Below are the code and all the weights of a small trained network. Each question names an input and a target symbol and asks about switching units off, where a switched-off unit gives its printed mean instead of its output.

import numpy as np


def w(rows, s, z=0):
    codes = np.array(rows[::2]) - 128.0
    scale = np.full(codes.shape[1], s)
    scale[-1] = z or s
    return codes * scale


def f(y):
    return np.maximum(y, 0)


def softmax(a):
    e = np.exp(a - a.max(-1, keepdims=True))
    return e / e.sum(-1, keepdims=True)


def log_softmax(a):
    a = a - a.max(-1, keepdims=True)
    return a - np.log(np.exp(a).sum(-1, keepdims=True))


def net(x, mask):
    ids = ['ΓΣαβθμφ'.index(c) for c in x.split()]
    T = len(ids)
    res = E[ids] + P[:T]
    u = 0
    for l in range(3):
        q, k, v = (res @ M[l].T for M in (Q, K, V))
        z = softmax(np.where(np.tri(T) > 0, q @ k.T / 2**0.5, -1e9)) @ v
        res = res + np.where(mask[u], z, O[l][:, -1]) @ O[l][:, :-1]
        u += 1
        y = f(res @ A[l][:, :-1].T + A[l][:, -1])
        res = res + np.where(mask[u : u + 4], y, B[l][:, -1]) @ B[l][:, :-1]
        u += 4
    return log_softmax(res[-1] @ U[:, :-1].T + U[:, -1])


Q, K, V, O, A, B = {}, {}, {}, {}, {}, {}
E = w([
[94,78,151,69],'Γ',
[172,120,6,93],'Σ',
[11,131,151,78],'α',
[187,62,125,154],'β',
[19,146,190,146],'θ',
[129,109,157,208],'μ',
[129,148,13,38],'φ',
],0.013)
P = w([
[88,115,39,104],'0',
[127,170,175,124],'1',
[85,82,20,60],'2',
[152,194,248,74],'3',
[65,52,40,66],'4',
[143,193,236,83],'5',
],0.012)
Q[0] = w([
[189,128,111,83],'0.h1',
[71,45,40,2],'0.h1',
],0.0092)
K[0] = w([
[158,171,59,127],'0.h1',
[218,246,229,16],'0.h1',
],0.011)
V[0] = w([
[33,94,113,75],'0.h1',
[125,1,161,157],'0.h1',
],0.0091)
O[0] = w([
[136,95,187,111,254],'0.h1',
[76,9,146,176,106],'0.h1',
],0.012,0.0043)
A[0] = w([
[137,175,254,142,102],'0.n1',
[62,52,53,43,2],'0.n2',
[67,205,179,227,170],'0.n3',
[211,178,208,203,138],'0.n4',
],0.0091,0.0055)
B[0] = w([
[1,61,57,146,236],'0.n1',
[205,93,142,232,255],'0.n2',
[110,10,16,92,153],'0.n3',
[182,46,138,238,180],'0.n4',
],0.0083,0.0067)
Q[1] = w([
[93,109,118,254],'1.h1',
[117,203,141,191],'1.h1',
],0.0082)
K[1] = w([
[150,2,218,141],'1.h1',
[214,101,97,174],'1.h1',
],0.0099)
V[1] = w([
[253,51,142,245],'1.h1',
[207,170,165,209],'1.h1',
],0.0041)
O[1] = w([
[137,2,141,56,167],'1.h1',
[148,85,87,65,4],'1.h1',
],0.0079,0.0035)
A[1] = w([
[101,143,139,199,227],'1.n1',
[102,118,250,71,254],'1.n2',
[68,90,60,201,52],'1.n3',
[173,144,187,198,198],'1.n4',
],0.011,0.0067)
B[1] = w([
[57,138,24,129,220],'1.n1',
[138,240,112,254,255],'1.n2',
[132,56,165,73,254],'1.n3',
[165,140,99,235,173],'1.n4',
],0.0085,0.0087)
Q[2] = w([
[181,115,223,103],'2.h1',
[104,195,254,72],'2.h1',
],0.0087)
K[2] = w([
[195,106,123,87],'2.h1',
[180,172,131,2],'2.h1',
],0.0078)
V[2] = w([
[232,138,83,218],'2.h1',
[157,229,254,77],'2.h1',
],0.0081)
O[2] = w([
[193,111,49,105,156],'2.h1',
[254,93,167,185,7],'2.h1',
],0.0072,0.017)
A[2] = w([
[59,62,37,157,202],'2.n1',
[177,255,124,109,254],'2.n2',
[210,212,215,187,37],'2.n3',
[123,22,124,87,34],'2.n4',
],0.0083)
B[2] = w([
[236,155,211,107,254],'2.n1',
[75,53,2,117,172],'2.n2',
[228,150,201,106,138],'2.n3',
[35,83,90,180,165],'2.n4',
],0.0096,0.029)
U = w([
[199,140,190,191,218],'Γ',
[172,175,129,59,203],'Σ',
[87,124,110,246,190],'α',
[127,43,132,137,2],'β',
[146,220,166,105,204],'θ',
[140,142,173,50,104],'μ',
[84,107,78,127,71],'φ',
],0.011,0.0052)

Each question gives the input, a string of symbols that net reads in full, and the target symbol t.
The units are the heads (2 rows each of Q, K, V and O) and the neurons (one row each of A and B). Each row of codes is followed by its name. A weight is (code - 128) times the scale printed after its matrix; where a second scale follows, it is the last column's (O, A, B and U).
mask holds one flag per unit, layer by layer, with each layer's heads first. A switched-off unit (its flag False) gives its mean, the last column of its rows in O or B, instead of its output. The means were averaged over made-up inputs and are rounded, as every weight is.
A unit's drop is (log p(t) with every unit on - log p(t) with that unit switched off) / (log p(t) with every unit on - log p(t) with every unit switched off).
The circuit of an input: a set's keep is (log p(t) with only the set's units on - log p(t) with every unit switched off) / (log p(t) with every unit on - log p(t) with every unit switched off). Starting from the 12 units with the biggest drops (on a tie, the unit counted first), units are removed one at a time, each time the one whose removal leaves the highest keep (on an exact tie, the one counted first), for as long as the keep stays at least 0.8.
circuit, biggest first: the units of the circuit, biggest drop first
most important unit: the unit with the biggest drop
k most important neurons: the k neurons with the biggest drops, biggest first
top k neurons in layer l: the k neurons of layer l with the biggest drops, biggest first
input φ α φ, target α: most important unit => 0.n2
input β θ α Σ, target φ: circuit, biggest first => 2.n1, 2.n2, 0.h1
input β Γ Γ, target Γ: circuit, biggest first => 0.n2, 2.n2
input Σ θ β β φ, target β: 3 most important neurons => 0.n2, 1.n2, 2.n4
input α α φ θ, target μ: circuit, biggest first => 0.n1, 2.n1, 0.n3, 2.h1
input β β Γ Σ β, target Σ: circuit, biggest first => 0.h1, 2.n4
input α μ φ θ, target μ: circuit, biggest first => 2.n1, 0.n1, 2.h1, 0.n3
input θ θ β Γ μ, target Γ: 3 most important neurons => 1.n3, 1.n2, 0.n3
input μ φ φ α β, target α: circuit, biggest first => 0.n1, 1.h1, 0.n2, 2.n1
input Γ β Γ μ β, target μ: 3 most important neurons => 0.n1, 2.n1, 0.n4
input Γ β φ, target β: 2 most important neurons => 0.n2, 2.n4
input α Γ φ, target Γ: circuit, biggest first => 0.n2, 2.n2
input Γ α α, target α: top 3 neurons in layer 0 => 0.n1, 0.n4, 0.n2
input β θ β, target θ: most important unit => 2.h1
input μ Γ θ, target Γ: circuit, biggest first => 0.n2, 2.n2, 0.n1
input Γ θ φ, target θ: 2 most important neurons => 0.n1, 0.n3
input Γ Σ θ, target Σ: 2 most important neurons => 1.n2, 0.n1
input φ Σ α, target Σ: top 2 neurons in layer 0 => 0.n2, 0.n1
input φ Σ μ θ μ Γ, target α: 2 most important neurons => 1.n2, 1.n3
input Γ Γ θ φ β, target φ: most important neuron => 2.n1
input θ α α, target α: 2 most important neurons => 0.n1, 0.n2
input Γ α α φ α μ, target β: 3 most important neurons => 0.n1, 0.n4, 1.n3
